Below are the code and all the weights of a small trained network. Each question names an input and a target symbol and asks about switching units off, where a switched-off unit gives its printed mean instead of its output.

import numpy as np


def w(rows, s, z=0):
    codes = np.array(rows[::2]) - 128.0
    scale = np.full(codes.shape[1], s)
    scale[-1] = z or s
    return codes * scale


def norm(h):
    return h / np.sqrt((h * h).mean(-1, keepdims=True) + 1e-5)


def f(y):
    return np.maximum(y, 0)


def softmax(a):
    e = np.exp(a - a.max(-1, keepdims=True))
    return e / e.sum(-1, keepdims=True)


def log_softmax(a):
    a = a - a.max(-1, keepdims=True)
    return a - np.log(np.exp(a).sum(-1, keepdims=True))


def net(x, mask):
    ids = ['ΘΠΣΨαγλμξ'.index(c) for c in x.split()]
    T = len(ids)
    res = E[ids] + P[:T]
    r = norm(res)
    for j in range(3):
        rows = slice(2 * j, 2 * j + 2)
        q, k, v = (r @ M[0][rows].T for M in (Q, K, V))
        z = softmax(np.where(np.tri(T) > 0, q @ k.T / 2**0.5, -1e9)) @ v
        o = O[0][rows]
        res = res + np.where(mask[j], z, o[:, -1]) @ o[:, :-1]
    y = f(norm(res) @ A[0][:, :-1].T + A[0][:, -1])
    res = res + np.where(mask[3:7], y, B[0][:, -1]) @ B[0][:, :-1]
    return log_softmax(norm(res)[-1] @ U[:, :-1].T + U[:, -1])


Q, K, V, O, A, B = {}, {}, {}, {}, {}, {}
E = w([
[207,165,191,65,183,186],'Θ',
[135,86,149,58,128,188],'Π',
[164,92,151,123,101,254],'Σ',
[212,113,111,12,146,170],'Ψ',
[167,180,16,87,110,221],'α',
[215,134,80,73,167,162],'γ',
[187,67,57,101,122,164],'λ',
[164,166,113,124,188,174],'μ',
[150,81,174,97,200,120],'ξ',
],0.002)
P = w([
[109,121,144,162,114,103],'0',
[80,167,133,143,120,110],'1',
[153,110,86,3,112,168],'2',
[82,142,76,105,190,134],'3',
[80,171,137,143,96,101],'4',
[171,119,123,20,85,181],'5',
[90,136,82,119,164,136],'6',
[67,186,137,166,78,109],'7',
],0.0052)
Q[0] = w([
[61,172,203,180,66,154],'H0',
[188,76,110,87,162,107],'H0',
[205,68,137,153,158,192],'H1',
[54,199,141,215,84,51],'H1',
[2,129,56,242,242,51],'H2',
[103,183,164,189,69,112],'H2',
],0.0069)
K[0] = w([
[165,87,234,204,59,122],'H0',
[81,194,64,53,114,197],'H0',
[75,255,135,72,115,126],'H1',
[168,89,207,207,140,130],'H1',
[159,62,87,126,231,185],'H2',
[187,85,166,181,117,99],'H2',
],0.0067)
V[0] = w([
[55,253,142,111,126,69],'H0',
[114,139,152,10,112,109],'H0',
[14,68,179,140,118,148],'H1',
[115,238,212,131,52,158],'H1',
[189,181,184,89,235,109],'H2',
[43,174,69,183,182,67],'H2',
],0.0045)
O[0] = w([
[101,211,165,197,126,149,109],'H0',
[43,137,198,182,115,53,251],'H0',
[85,66,198,175,97,163,84],'H1',
[114,160,146,115,237,164,144],'H1',
[254,79,183,112,105,149,186],'H2',
[116,91,99,220,25,183,148],'H2',
],0.0055,0.0019)
A[0] = w([
[131,206,37,17,129,60,170],'N0',
[80,124,35,238,243,21,136],'N1',
[5,161,93,36,38,119,211],'N2',
[115,131,211,75,106,235,253],'N3',
],0.0025,0.0013)
B[0] = w([
[118,139,196,162,145,41,251],'N0',
[193,79,114,60,2,154,177],'N1',
[79,92,190,171,210,103,249],'N2',
[205,83,48,162,142,147,233],'N3',
],0.0036,0.0029)
U = w([
[209,186,202,98,238,183,112],'Θ',
[39,58,206,170,152,153,7],'Π',
[85,94,72,100,213,204,35],'Σ',
[105,130,203,81,185,1,247],'Ψ',
[51,227,88,199,101,112,214],'α',
[254,133,42,62,81,75,198],'γ',
[110,53,67,96,50,111,61],'λ',
[181,156,74,167,80,218,114],'μ',
[162,43,150,209,39,151,80],'ξ',
],0.0082,0.0014)

Each question gives the input, a string of symbols that net reads in full, and the target symbol t.
The units are the heads (2 rows each of Q, K, V and O) and the neurons (one row each of A and B). Each row of codes is followed by its name. A weight is (code - 128) times the scale printed after its matrix; where a second scale follows, it is the last column's (O, A, B and U).
mask holds one flag per unit, heads first, then neurons. A switched-off unit (its flag False) gives its mean, the last column of its rows in O or B, instead of its output. The means were averaged over made-up inputs and are rounded, as every weight is.
A unit's drop is (log p(t) with every unit on - log p(t) with that unit switched off) / (log p(t) with every unit on - log p(t) with every unit switched off).
The circuit of an input: a set's keep is (log p(t) with only the set's units on - log p(t) with every unit switched off) / (log p(t) with every unit on - log p(t) with every unit switched off). Starting from all 7 units, units are removed one at a time, each time the one whose removal leaves the highest keep (on an exact tie, the one counted first), for as long as the keep stays at least 0.8.
units of the circuit, in order: the units of the circuit, biggest drop first
k most important neurons: the k neurons with the biggest drops, biggest first
heads that matter: for each layer, one digit per head in row order, 1 if its drop is at least 0.15 and else 0, layers parted by /
input α μ Ψ Ψ λ, target α: units of the circuit, in order => H0
input Σ Ψ Π Π γ Θ ξ Θ, target Σ: heads that matter => 111
input γ Ψ α α Ψ γ Θ ξ, target γ: heads that matter => 100
input λ ξ Ψ Ψ γ Θ α Ψ, target λ: units of the circuit, in order => H0, H1, H2
input μ λ Π Ψ Ψ, target μ: heads that matter => 100
input Θ Ψ Θ Ψ γ, target Θ: units of the circuit, in order => H1, H2
input ξ Ψ ξ Ψ Ψ, target ξ: heads that matter => 010
input Ψ γ Θ Ψ Σ ξ, target Ψ: units of the circuit, in order => H2, H1, N0
input Ψ α Σ Θ Θ Ψ γ γ, target Ψ: heads that matter => 001
input Θ Π Ψ μ, target μ: units of the circuit, in order => H2, N2
input ξ γ ξ λ, target λ: units of the circuit, in order => N1, H2
input Ψ Ψ Ψ, target Θ: units of the circuit, in order => H0, H1, H2
input α Ψ α γ, target γ: heads that matter => 011
input γ Π ξ λ ξ Θ Θ γ, target γ: units of the circuit, in order => H0
input Θ Ψ ξ, target Θ: 3 most important neurons => N3, N0, N2
input γ γ λ, target μ: units of the circuit, in order => H2, H0, H1
input Ψ μ ξ, target ξ: heads that matter => 101
input λ Ψ Θ Ψ ξ Σ λ, target λ: heads that matter => 000
input γ Ψ Ψ Ψ Ψ, target γ: heads that matter => 100
input Θ Θ Θ λ Ψ Ψ λ Π, target Θ: heads that matter => 001
input Ψ γ Θ Ψ Ψ Ψ Ψ α, target Ψ: units of the circuit, in order => H2
input α γ Ψ γ Ψ, target α: heads that matter => 101
input Ψ α Ψ, target Σ: units of the circuit, in order => H2, H1, N2
input Ψ Ψ γ α Ψ λ, target Θ: units of the circuit, in order => H1, H0
input Ψ γ Ψ Ψ Θ Π Σ Σ, target Ψ: heads that matter => 001
